Below are the code and all the weights of a small trained network. Each question names an input and a class and asks about switching units off, where a switched-off unit gives its printed mean instead of its output.

import numpy as np


def w(rows, s, z=0):
    codes = np.array(rows[::2]) - 128.0
    scale = np.full(codes.shape[1], s)
    scale[-1] = z or s
    return codes * scale


def norm(h):
    return h / np.sqrt((h * h).mean(-1, keepdims=True) + 1e-5)


def f(y):
    return y / 2 * (1 + np.tanh(0.7978845608 * (y + 0.044715 * y**3)))


def log_softmax(a):
    a = a - a.max(-1, keepdims=True)
    return a - np.log(np.exp(a).sum(-1, keepdims=True))


def net(x, mask):
    res = np.array(x, float).reshape(1, 7) / 4 @ E
    u = 0
    for l in range(2):
        y = f(norm(res) @ A[l][:, :-1].T + A[l][:, -1])
        res = res + np.where(mask[u : u + 11], y, B[l][:, -1]) @ B[l][:, :-1]
        u += 11
    return log_softmax(norm(res)[-1] @ U[:, :-1].T + U[:, -1])


A, B = {}, {}
E = w([
[127,131,133,121,128,135,125,135,132,127,126],'x0',
[134,132,135,125,129,134,132,132,132,124,133],'x1',
[110,131,55,96,124,152,253,125,218,196,144],'x2',
[134,132,131,145,132,115,137,139,128,131,132],'x3',
[194,7,131,47,119,56,148,169,148,130,212],'x4',
[165,89,47,177,146,228,108,149,111,132,75],'x5',
[124,128,130,125,125,134,128,125,127,126,133],'x6',
],0.012)
A[0] = w([
[99,132,14,79,99,141,237,173,220,205,150,95],'0.n1',
[204,43,44,215,113,230,100,171,141,131,97,255],'0.n2',
[49,210,187,121,178,60,175,54,139,154,139,158],'0.n3',
[151,245,172,160,163,152,113,114,114,60,58,101],'0.n4',
[110,226,151,222,159,144,83,116,125,157,76,131],'0.n5',
[43,192,96,127,160,166,254,47,181,195,89,56],'0.n6',
[215,55,159,114,112,120,75,174,117,109,179,134],'0.n7',
[58,151,157,135,141,132,211,71,182,142,120,94],'0.n8',
[92,242,74,160,178,165,205,87,182,145,94,49],'0.n9',
[90,247,170,166,209,102,106,48,156,86,76,97],'0.n10',
[178,150,125,112,144,180,189,112,164,138,107,9],'0.n11',
],0.0083,0.0054)
B[0] = w([
[157,142,158,66,209,100,231,83,108,182,110,239],'0.n1',
[155,100,159,140,177,182,108,71,162,98,79,254],'0.n2',
[136,120,65,141,44,147,79,182,130,96,101,200],'0.n3',
[146,117,120,121,142,100,116,122,87,214,156,196],'0.n4',
[89,159,128,106,181,112,130,98,88,187,137,209],'0.n5',
[117,144,86,222,90,135,123,197,157,4,117,211],'0.n6',
[90,135,156,135,113,82,122,155,157,75,63,208],'0.n7',
[137,82,96,132,70,110,143,190,106,126,86,171],'0.n8',
[94,161,129,176,108,187,168,145,127,43,83,195],'0.n9',
[161,89,92,97,92,123,63,146,141,177,160,196],'0.n10',
[132,182,165,109,133,105,150,90,163,140,140,137],'0.n11',
],0.012)
A[1] = w([
[203,73,98,89,154,101,246,151,159,157,144,99],'1.n1',
[103,146,148,93,95,101,165,103,82,157,221,126],'1.n2',
[81,158,149,75,94,54,122,148,78,147,153,176],'1.n3',
[102,114,120,133,104,121,92,108,112,181,185,1],'1.n4',
[180,65,193,153,126,126,106,113,144,63,145,75],'1.n5',
[117,138,106,136,130,156,16,95,72,171,126,110],'1.n6',
[197,36,157,122,197,155,84,109,84,160,82,121],'1.n7',
[83,185,153,185,171,174,120,102,75,136,163,108],'1.n8',
[125,195,91,74,89,111,217,129,122,164,140,111],'1.n9',
[119,190,135,165,159,175,164,83,146,186,93,98],'1.n10',
[69,144,159,136,158,50,160,143,94,149,140,124],'1.n11',
],0.014,0.0077)
B[1] = w([
[105,121,169,103,109,119,20,69,130,221,203,243],'1.n1',
[141,177,90,172,148,201,70,220,116,104,142,152],'1.n2',
[51,192,186,80,154,155,172,103,6,104,98,219],'1.n3',
[144,156,66,83,37,137,118,206,100,59,75,143],'1.n4',
[92,87,26,191,81,89,154,191,129,55,74,190],'1.n5',
[183,103,147,31,85,119,146,121,178,230,236,229],'1.n6',
[199,95,84,193,117,134,175,149,236,154,174,254],'1.n7',
[122,93,169,146,226,56,155,40,147,103,91,172],'1.n8',
[223,136,66,149,40,140,22,222,91,154,176,184],'1.n9',
[75,124,202,129,212,99,141,92,98,69,130,192],'1.n10',
[62,200,130,89,104,111,125,112,66,73,82,167],'1.n11',
],0.011,0.012)
U = w([
[109,217,148,31,37,106,38,163,47,239,228,62],'0',
[177,112,22,231,42,151,109,234,204,67,80,253],'1',
[196,70,155,117,231,140,133,20,238,243,202,129],'2',
[50,227,134,232,245,241,207,54,101,55,38,49],'3',
[17,135,220,94,138,3,144,148,59,24,52,50],'4',
],0.014,0.0059)

Each question gives the input, the list of numbers given to net, and the class t.
The units are the neurons (one row each of A and B). Each row of codes is followed by its name. A weight is (code - 128) times the scale printed after its matrix; where a second scale follows, it is the last column's (A, B and U).
mask holds one flag per neuron, layer by layer. A switched-off neuron (its flag False) gives its mean, the last column of its row in B, instead of its output. The means were averaged over made-up inputs and are rounded, as every weight is.
A unit's drop is (log p(t) with every unit on - log p(t) with that unit switched off) / (log p(t) with every unit on - log p(t) with every unit switched off).
The circuit of an input: a set's keep is (log p(t) with only the set's units on - log p(t) with every unit switched off) / (log p(t) with every unit on - log p(t) with every unit switched off). Starting from the 12 units with the biggest drops (on a tie, the unit counted first), units are removed one at a time, each time the one whose removal leaves the highest keep (on an exact tie, the one counted first), for as long as the keep stays at least 0.8.
units of the circuit, in order: the units of the circuit, biggest drop first
top k neurons: the k neurons with the biggest drops, biggest first
k most important neurons of layer l: the k neurons of layer l with the biggest drops, biggest first
drop of u: that unit's drop, to one decimal
input [-6,-7,8,-5,-1,-2,-1], class 1: units of the circuit, in order -> (0.n6)
input [3,-4,-1,7,1,-5,8], class 4: 2 most important neurons of layer 1 -> (1.n6; 1.n1)
input [8,-3,1,6,-6,-8,-6], class 1: 3 most important neurons of layer 0 -> (0.n3; 0.n6; 0.n9)
input [3,1,1,-4,2,7,-4], class 2: 3 most important neurons of layer 0 -> (0.n6; 0.n9; 0.n3)
input [-8,-6,0,4,-4,2,-1], class 2: top 3 neurons -> (1.n6; 0.n10; 0.n4)
input [5,-7,-1,-7,3,0,1], class 4: top 2 neurons -> (0.n7; 0.n2)
input [7,5,0,-5,-8,-6,-4], class 0: top 3 neurons -> (0.n5; 0.n4; 0.n10)
input [2,8,0,8,6,3,-7], class 1: top 2 neurons -> (1.n5; 0.n7)
input [1,-7,0,7,-5,7,5], class 2: top 2 neurons -> (1.n6; 0.n4)
input [4,2,6,7,2,-3,4], class 0: top 2 neurons -> (0.n1; 1.n1)
input [-1,-7,-7,-5,-3,0,-8], class 0: 2 most important neurons of layer 0 -> (0.n2; 0.n4)
input [0,3,7,5,-3,0,7], class 1: 2 most important neurons of layer 0 -> (0.n8; 0.n6)
input [-4,-3,2,4,0,0,1], class 1: top 2 neurons -> (0.n6; 0.n8)
input [8,4,6,-1,-1,3,-2], class 3: top neuron -> (0.n6)
input [0,2,4,1,0,4,-1], class 3: 2 most important neurons of layer 0 -> (0.n6; 0.n9)
input [6,7,0,-5,0,5,3], class 2: top 3 neurons -> (0.n6; 1.n7; 0.n9)
input [-7,-2,-7,3,-1,0,8], class 0: top 2 neurons -> (0.n2; 1.n3)
input [-6,-6,2,1,-4,-8,-2], class 1: drop of 1.n7 -> 0.0
input [1,3,-6,0,7,0,-2], class 4: drop of 0.n10 -> 0.1
input [-7,-3,-6,-3,7,0,5], class 4: units of the circuit, in order -> (0.n7)
input [-2,5,8,7,-1,-2,-4], class 1: drop of 0.n6 -> 2.4
input [-7,1,-3,-5,3,-4,-3], class 4: drop of 0.n2 -> 0.3
